Below is a small trained network, with its code and all its weights. Each question gives an input and a class and asks what happens when units are switched off, that is, made to give their printed mean instead of their output.

import numpy as np


def w(rows, s, z=0):
    codes = np.array(rows[::2]) - 128.0
    scale = np.full(codes.shape[1], s)
    scale[-1] = z or s
    return codes * scale


def norm(h):
    return h / np.sqrt((h * h).mean(-1, keepdims=True) + 1e-5)


def f(y):
    return np.maximum(y, 0)


def log_softmax(a):
    a = a - a.max(-1, keepdims=True)
    return a - np.log(np.exp(a).sum(-1, keepdims=True))


def net(x, mask):
    res = np.array(x, float).reshape(1, 8) / 4 @ E
    u = 0
    for l in range(3):
        y = f(norm(res) @ A[l][:, :-1].T + A[l][:, -1])
        res = res + np.where(mask[u : u + 11], y, B[l][:, -1]) @ B[l][:, :-1]
        u += 11
    return log_softmax(norm(res)[-1] @ U[:, :-1].T + U[:, -1])


A, B = {}, {}
E = w([
[72,107,98,5,162,58,151,163,187],'x0',
[128,128,130,130,128,125,130,127,132],'x1',
[152,137,45,179,183,176,95,141,244],'x2',
[128,126,126,126,127,128,125,126,126],'x3',
[129,199,139,129,94,69,89,105,158],'x4',
[186,83,106,179,131,48,58,246,117],'x5',
[2,136,163,172,214,143,75,159,110],'x6',
[128,131,132,129,127,130,131,133,132],'x7',
],0.0065)
A[0] = w([
[151,139,74,134,181,203,173,172,135,78],'L0N1',
[141,73,110,163,107,112,117,157,109,41],'L0N2',
[169,164,127,154,124,168,94,102,85,87],'L0N3',
[127,157,117,74,160,153,127,80,91,25],'L0N4',
[102,26,92,123,154,250,210,190,63,4],'L0N5',
[104,254,127,132,82,88,64,90,153,7],'L0N6',
[64,131,111,1,122,108,161,210,181,112],'L0N7',
[177,159,112,137,102,128,218,143,99,102],'L0N8',
[21,112,175,170,217,140,85,109,110,94],'L0N9',
[118,119,107,78,91,191,119,73,155,8],'L0N10',
[151,164,152,156,148,183,130,44,97,103],'L0N11',
],0.0079,0.0035)
B[0] = w([
[145,186,93,156,117,77,70,28,103,174],'L0N1',
[79,167,130,159,42,70,149,163,163,151],'L0N2',
[119,78,138,220,135,169,221,117,138,170],'L0N3',
[140,195,217,150,155,179,162,125,171,149],'L0N4',
[108,71,243,152,136,30,92,51,206,188],'L0N5',
[119,26,193,172,124,74,67,7,180,174],'L0N6',
[119,121,121,142,181,102,153,120,110,254],'L0N7',
[107,43,172,71,161,164,57,180,95,173],'L0N8',
[104,195,143,77,113,184,2,200,132,232],'L0N9',
[124,170,121,96,113,150,137,172,164,160],'L0N10',
[108,96,125,176,129,139,198,247,164,193],'L0N11',
],0.0075,0.007)
A[1] = w([
[195,116,126,95,91,124,130,94,161,197],'L1N1',
[132,101,227,140,162,134,176,136,60,56],'L1N2',
[123,101,77,150,194,148,117,118,161,183],'L1N3',
[129,77,144,139,116,148,94,72,189,86],'L1N4',
[254,84,98,107,57,155,189,108,141,90],'L1N5',
[149,153,103,98,143,159,109,116,194,2],'L1N6',
[123,144,98,145,132,52,85,209,96,84],'L1N7',
[136,157,90,54,157,102,161,136,147,11],'L1N8',
[155,57,138,98,122,136,156,127,141,145],'L1N9',
[166,70,133,68,125,131,152,118,161,182],'L1N10',
[84,194,168,95,123,209,178,75,150,54],'L1N11',
],0.0099,0.0024)
B[1] = w([
[12,181,191,174,185,146,69,138,141,215],'L1N1',
[159,157,60,106,53,88,113,75,61,238],'L1N2',
[164,196,103,86,38,133,170,66,43,234],'L1N3',
[220,125,158,147,180,55,134,90,113,237],'L1N4',
[47,139,95,138,181,194,3,204,134,236],'L1N5',
[162,142,109,147,142,193,146,21,45,185],'L1N6',
[169,62,121,66,75,198,173,105,214,253],'L1N7',
[37,124,93,192,179,155,151,179,47,195],'L1N8',
[103,208,174,151,181,147,84,100,151,207],'L1N9',
[57,165,206,101,123,110,38,183,157,229],'L1N10',
[193,78,121,68,70,141,159,151,240,230],'L1N11',
],0.0064,0.0051)
A[2] = w([
[81,154,85,35,163,31,102,88,150,169],'L2N1',
[78,122,125,58,157,117,112,149,135,53],'L2N2',
[126,76,135,229,55,196,135,106,92,56],'L2N3',
[54,124,77,111,176,84,234,143,130,81],'L2N4',
[108,71,77,85,202,117,177,111,134,22],'L2N5',
[113,27,105,129,97,23,4,116,167,207],'L2N6',
[224,60,132,168,106,87,138,254,130,1],'L2N7',
[201,99,65,128,141,114,109,136,133,151],'L2N8',
[199,172,67,204,163,183,112,113,161,215],'L2N9',
[95,171,170,65,154,154,191,83,189,121],'L2N10',
[121,127,170,42,41,106,124,155,51,180],'L2N11',
],0.0084,0.0021)
B[2] = w([
[160,126,159,221,60,121,127,155,67,241],'L2N1',
[163,155,103,175,143,125,84,172,96,194],'L2N2',
[154,139,141,134,169,72,155,234,93,188],'L2N3',
[164,157,130,184,127,152,162,180,87,163],'L2N4',
[154,157,151,160,83,65,134,153,86,152],'L2N5',
[133,114,168,123,158,162,178,88,165,255],'L2N6',
[127,99,131,55,113,158,180,185,163,162],'L2N7',
[69,150,146,87,144,165,169,57,161,148],'L2N8',
[97,120,90,63,94,72,149,101,61,200],'L2N9',
[151,39,104,91,140,125,164,193,154,200],'L2N10',
[122,180,2,120,165,143,107,8,155,195],'L2N11',
],0.0093,0.0088)
U = w([
[77,157,142,107,136,188,7,197,139,108],'0',
[147,144,135,159,94,98,169,230,62,149],'1',
[133,95,117,44,87,171,196,170,209,127],'2',
[136,112,202,130,124,98,124,76,147,251],'3',
[117,182,37,85,91,117,124,51,75,41],'4',
],0.014,0.0021)

Each question gives the input, the list of numbers given to net, and the class t.
The units are the neurons (one row each of A and B). Each row of codes is followed by its name. A weight is (code - 128) times the scale printed after its matrix; where a second scale follows, it is the last column's (A, B and U).
mask holds one flag per neuron, layer by layer. A switched-off neuron (its flag False) gives its mean, the last column of its row in B, instead of its output. The means were averaged over made-up inputs and are rounded, as every weight is.
A unit's drop is (log p(t) with every unit on - log p(t) with that unit switched off) / (log p(t) with every unit on - log p(t) with every unit switched off).
The circuit of an input: a set's keep is (log p(t) with only the set's units on - log p(t) with every unit switched off) / (log p(t) with every unit on - log p(t) with every unit switched off). Starting from the 12 units with the biggest drops (on a tie, the unit counted first), units are removed one at a time, each time the one whose removal leaves the highest keep (on an exact tie, the one counted first), for as long as the keep stays at least 0.8.
circuit, biggest first: the units of the circuit, biggest drop first
most important unit: the unit with the biggest drop
k most important neurons: the k neurons with the biggest drops, biggest first
k most important neurons of layer l: the k neurons of layer l with the biggest drops, biggest first
input [-3,-4,-3,-7,-7,4,5,7], class 3: most important unit : L0N5
input [5,-6,-4,-7,4,-4,-3,-4], class 1: 2 most important neurons : [L2N1 L0N7]
input [-3,4,-4,-7,-1,4,4,0], class 0: 4 most important neurons of layer 1 : [L1N11 L1N4 L1N3 L1N2]
input [-7,6,7,4,-8,4,6,-8], class 3: 2 most important neurons : [L0N5 L0N1]
input [6,5,-7,6,-8,5,2,8], class 3: circuit, biggest first : [L0N5 L2N6]
input [4,7,-6,3,1,-1,5,8], class 4: 3 most important neurons : [L2N11 L1N5 L1N1]
input [3,1,5,4,6,8,-8,-6], class 0: circuit, biggest first : [L1N5 L1N1]
input [6,5,1,-2,3,8,-8,8], class 0: 4 most important neurons : [L1N5 L1N1 L1N10 L0N11]
input [6,-6,8,-8,-4,-2,6,-5], class 4: circuit, biggest first : [L0N1 L1N3]
input [6,0,-6,4,7,8,6,-4], class 2: 3 most important neurons : [L1N7 L2N6 L2N7]
input [6,-6,-8,-6,3,4,7,0], class 4: circuit, biggest first : [L2N11 L1N1]
input [-2,4,6,0,8,-6,-4,7], class 3: 2 most important neurons : [L0N6 L1N4]
input [7,6,-4,-8,8,7,-6,2], class 3: 4 most important neurons : [L2N6 L0N11 L0N9 L1N1]
input [-3,6,1,-7,6,-1,2,-2], class 3: circuit, biggest first : [L0N6]
input [7,-3,-8,5,0,3,-2,-1], class 4: 2 most important neurons : [L2N11 L1N2]
input [8,2,-4,-3,5,-8,6,8], class 1: circuit, biggest first : [L2N1 L2N2 L2N10]
input [-1,-3,7,4,-8,-7,-8,-3], class 0: 3 most important neurons of layer 1 : [L1N5 L1N1 L1N10]
input [-1,-5,1,8,4,4,-3,-5], class 2: 2 most important neurons of layer 0 : [L0N2 L0N5]
input [1,-6,-3,3,1,3,-2,2], class 2: 2 most important neurons : [L1N7 L0N2]
input [4,4,-7,6,-1,-4,-3,-6], class 4: circuit, biggest first : [L2N11]
input [-5,-8,-1,-6,-5,8,6,6], class 2: 2 most important neurons : [L1N7 L2N7]
input [1,3,6,-7,7,7,-2,5], class 2: 2 most important neurons of layer 0 : [L0N5 L0N1]
input [1,-5,-6,5,-5,-1,-4,5], class 4: 2 most important neurons : [L1N2 L2N11]
input [-3,2,2,8,-4,-5,-1,0], class 2: 2 most important neurons of layer 0 : [L0N10 L0N11]
